Here is a tiny trained network, its code and every weight. The questions are about switching its units off for an input and a target symbol, where a switched-off unit gives its printed mean instead of its output.

import numpy as np


def w(rows, s, z=0):
    codes = np.array(rows[::2]) - 128.0
    scale = np.full(codes.shape[1], s)
    scale[-1] = z or s
    return codes * scale


def norm(h):
    return h / np.sqrt((h * h).mean(-1, keepdims=True) + 1e-5)


def f(y):
    return y / 2 * (1 + np.tanh(0.7978845608 * (y + 0.044715 * y**3)))


def softmax(a):
    e = np.exp(a - a.max(-1, keepdims=True))
    return e / e.sum(-1, keepdims=True)


def log_softmax(a):
    a = a - a.max(-1, keepdims=True)
    return a - np.log(np.exp(a).sum(-1, keepdims=True))


def net(x, mask):
    ids = ['αγδζηλμξπστφψω'.index(c) for c in x.split()]
    T = len(ids)
    res = E[ids] + P[:T]
    u = 0
    for l in range(2):
        q, k, v = (norm(res) @ M[l].T for M in (Q, K, V))
        z = softmax(np.where(np.tri(T) > 0, q @ k.T / 2**0.5, -1e9)) @ v
        res = res + np.where(mask[u], z, O[l][:, -1]) @ O[l][:, :-1]
        u += 1
        y = f(norm(res) @ A[l][:, :-1].T + A[l][:, -1])
        res = res + np.where(mask[u : u + 12], y, B[l][:, -1]) @ B[l][:, :-1]
        u += 12
    return log_softmax(norm(res)[-1] @ U[:, :-1].T + U[:, -1])


Q, K, V, O, A, B = {}, {}, {}, {}, {}, {}
E = w([
[140,100,153],'α',
[81,127,152],'γ',
[107,187,105],'δ',
[123,178,109],'ζ',
[107,55,137],'η',
[146,173,86],'λ',
[124,104,164],'μ',
[131,181,99],'ξ',
[165,149,99],'π',
[189,2,93],'σ',
[118,109,168],'τ',
[112,119,166],'φ',
[102,133,160],'ψ',
[131,94,154],'ω',
],0.0093)
P = w([
[64,100,131],'0',
[140,57,246],'1',
[19,119,2],'2',
[208,131,206],'3',
[41,186,145],'4',
[250,188,128],'5',
[45,140,142],'6',
],0.0092)
Q[0] = w([
[65,61,73],'0.h1',
[139,4,61],'0.h1',
],0.02)
K[0] = w([
[249,149,212],'0.h1',
[159,126,209],'0.h1',
],0.022)
V[0] = w([
[93,63,113],'0.h1',
[223,136,250],'0.h1',
],0.0016)
O[0] = w([
[181,196,177,179],'0.h1',
[41,1,112,6],'0.h1',
],0.0016,0.0012)
A[0] = w([
[89,66,112,142],'0.n1',
[199,123,189,6],'0.n2',
[58,191,143,106],'0.n3',
[132,129,86,89],'0.n4',
[254,92,130,42],'0.n5',
[95,157,114,108],'0.n6',
[120,130,113,56],'0.n7',
[72,143,137,140],'0.n8',
[129,112,67,171],'0.n9',
[150,137,121,36],'0.n10',
[156,77,174,92],'0.n11',
[187,177,209,218],'0.n12',
],0.014,0.0022)
B[0] = w([
[209,165,106,177],'0.n1',
[6,87,214,200],'0.n2',
[209,127,118,226],'0.n3',
[137,139,143,128],'0.n4',
[147,178,197,211],'0.n5',
[149,98,128,163],'0.n6',
[129,126,138,121],'0.n7',
[185,137,112,192],'0.n8',
[214,177,133,147],'0.n9',
[100,156,136,119],'0.n10',
[131,58,152,169],'0.n11',
[45,166,90,253],'0.n12',
],0.022,0.0066)
Q[1] = w([
[5,58,71],'1.h1',
[68,95,117],'1.h1',
],0.027)
K[1] = w([
[147,4,45],'1.h1',
[147,67,100],'1.h1',
],0.021)
V[1] = w([
[83,132,3],'1.h1',
[93,189,136],'1.h1',
],0.022)
O[1] = w([
[198,74,7,2],'1.h1',
[109,181,106,135],'1.h1',
],0.017,0.0066)
A[1] = w([
[128,218,139,157],'1.n1',
[173,93,6,157],'1.n2',
[92,205,32,132],'1.n3',
[105,132,125,93],'1.n4',
[122,148,111,132],'1.n5',
[122,129,121,60],'1.n6',
[107,148,110,135],'1.n7',
[31,52,232,156],'1.n8',
[201,101,139,114],'1.n9',
[119,120,94,108],'1.n10',
[118,97,124,191],'1.n11',
[123,47,64,254],'1.n12',
],0.016,0.0036)
B[1] = w([
[69,63,141,201],'1.n1',
[81,60,189,165],'1.n2',
[211,187,105,157],'1.n3',
[133,146,134,127],'1.n4',
[109,128,123,132],'1.n5',
[139,126,123,119],'1.n6',
[121,146,138,132],'1.n7',
[214,253,189,252],'1.n8',
[65,152,95,172],'1.n9',
[154,112,136,118],'1.n10',
[140,168,147,130],'1.n11',
[116,178,225,125],'1.n12',
],0.027,0.012)
U = w([
[79,67,203,95],'α',
[187,97,155,12],'γ',
[102,30,106,254],'δ',
[56,154,158,118],'ζ',
[162,194,249,176],'η',
[54,161,92,8],'λ',
[222,77,189,128],'μ',
[77,115,63,200],'ξ',
[197,195,41,163],'π',
[101,224,157,90],'σ',
[197,109,127,107],'τ',
[61,152,62,117],'φ',
[107,66,155,179],'ψ',
[56,122,148,57],'ω',
],0.016,0.0019)

Each question gives the input, a string of symbols that net reads in full, and the target symbol t.
The units are the heads (2 rows each of Q, K, V and O) and the neurons (one row each of A and B). Each row of codes is followed by its name. A weight is (code - 128) times the scale printed after its matrix; where a second scale follows, it is the last column's (O, A, B and U).
mask holds one flag per unit, layer by layer, with each layer's heads first. A switched-off unit (its flag False) gives its mean, the last column of its rows in O or B, instead of its output. The means were averaged over made-up inputs and are rounded, as every weight is.
A unit's drop is (log p(t) with every unit on - log p(t) with that unit switched off) / (log p(t) with every unit on - log p(t) with every unit switched off).
unit that matters most: the unit with the biggest drop
top k neurons: the k neurons with the biggest drops, biggest first
top k neurons in layer l: the k neurons of layer l with the biggest drops, biggest first
input ψ λ ω, target π: top 3 neurons : [1.n3, 0.n12, 1.n8]
input ζ λ λ, target π: unit that matters most : 1.n3
input ξ τ λ ψ η, target δ: top 2 neurons in layer 0 : [0.n12, 0.n2]
input δ ψ ψ, target δ: top 3 neurons in layer 1 : [1.n8, 1.n2, 1.n9]
input φ λ ψ μ τ η γ, target α: top 2 neurons : [1.n8, 0.n5]
input σ ψ λ π λ δ ψ, target μ: top 2 neurons : [0.n2, 0.n12]
input η τ ψ τ φ, target φ: top 4 neurons : [1.n8, 0.n12, 1.n1, 0.n3]
input δ ψ λ, target δ: top 2 neurons in layer 0 : [0.n5, 0.n12]
input λ φ τ λ δ, target π: top 4 neurons : [0.n12, 1.n3, 0.n5, 0.n11]
input τ λ δ δ μ, target μ: top 3 neurons : [0.n12, 1.n2, 1.n3]
input δ λ η φ δ ψ ψ, target δ: top 4 neurons : [1.n8, 0.n3, 1.n2, 0.n12]
input λ δ ζ, target μ: top 3 neurons in layer 0 : [0.n5, 0.n9, 0.n2]
input σ ζ τ ψ ω, target δ: top 2 neurons : [1.n8, 0.n3]
input λ ψ λ φ δ λ π, target π: top 3 neurons : [0.n2, 0.n3, 0.n12]
input ξ λ τ μ ω λ π, target π: top 2 neurons : [0.n2, 0.n12]
input λ δ η, target μ: top 3 neurons in layer 0 : [0.n5, 0.n1, 0.n9]
input μ μ λ σ ω δ α, target μ: top 3 neurons : [0.n12, 1.n2, 1.n3]
input τ η ψ, target α: top 3 neurons in layer 1 : [1.n2, 1.n8, 1.n9]
input ψ τ ψ, target φ: top 3 neurons in layer 1 : [1.n9, 1.n8, 1.n1]
input ξ λ σ, target π: unit that matters most : 1.n3
input λ ξ σ μ σ δ τ, target μ: top 2 neurons in layer 1 : [1.n2, 1.n3]
input μ η λ, target α: unit that matters most : 1.n2
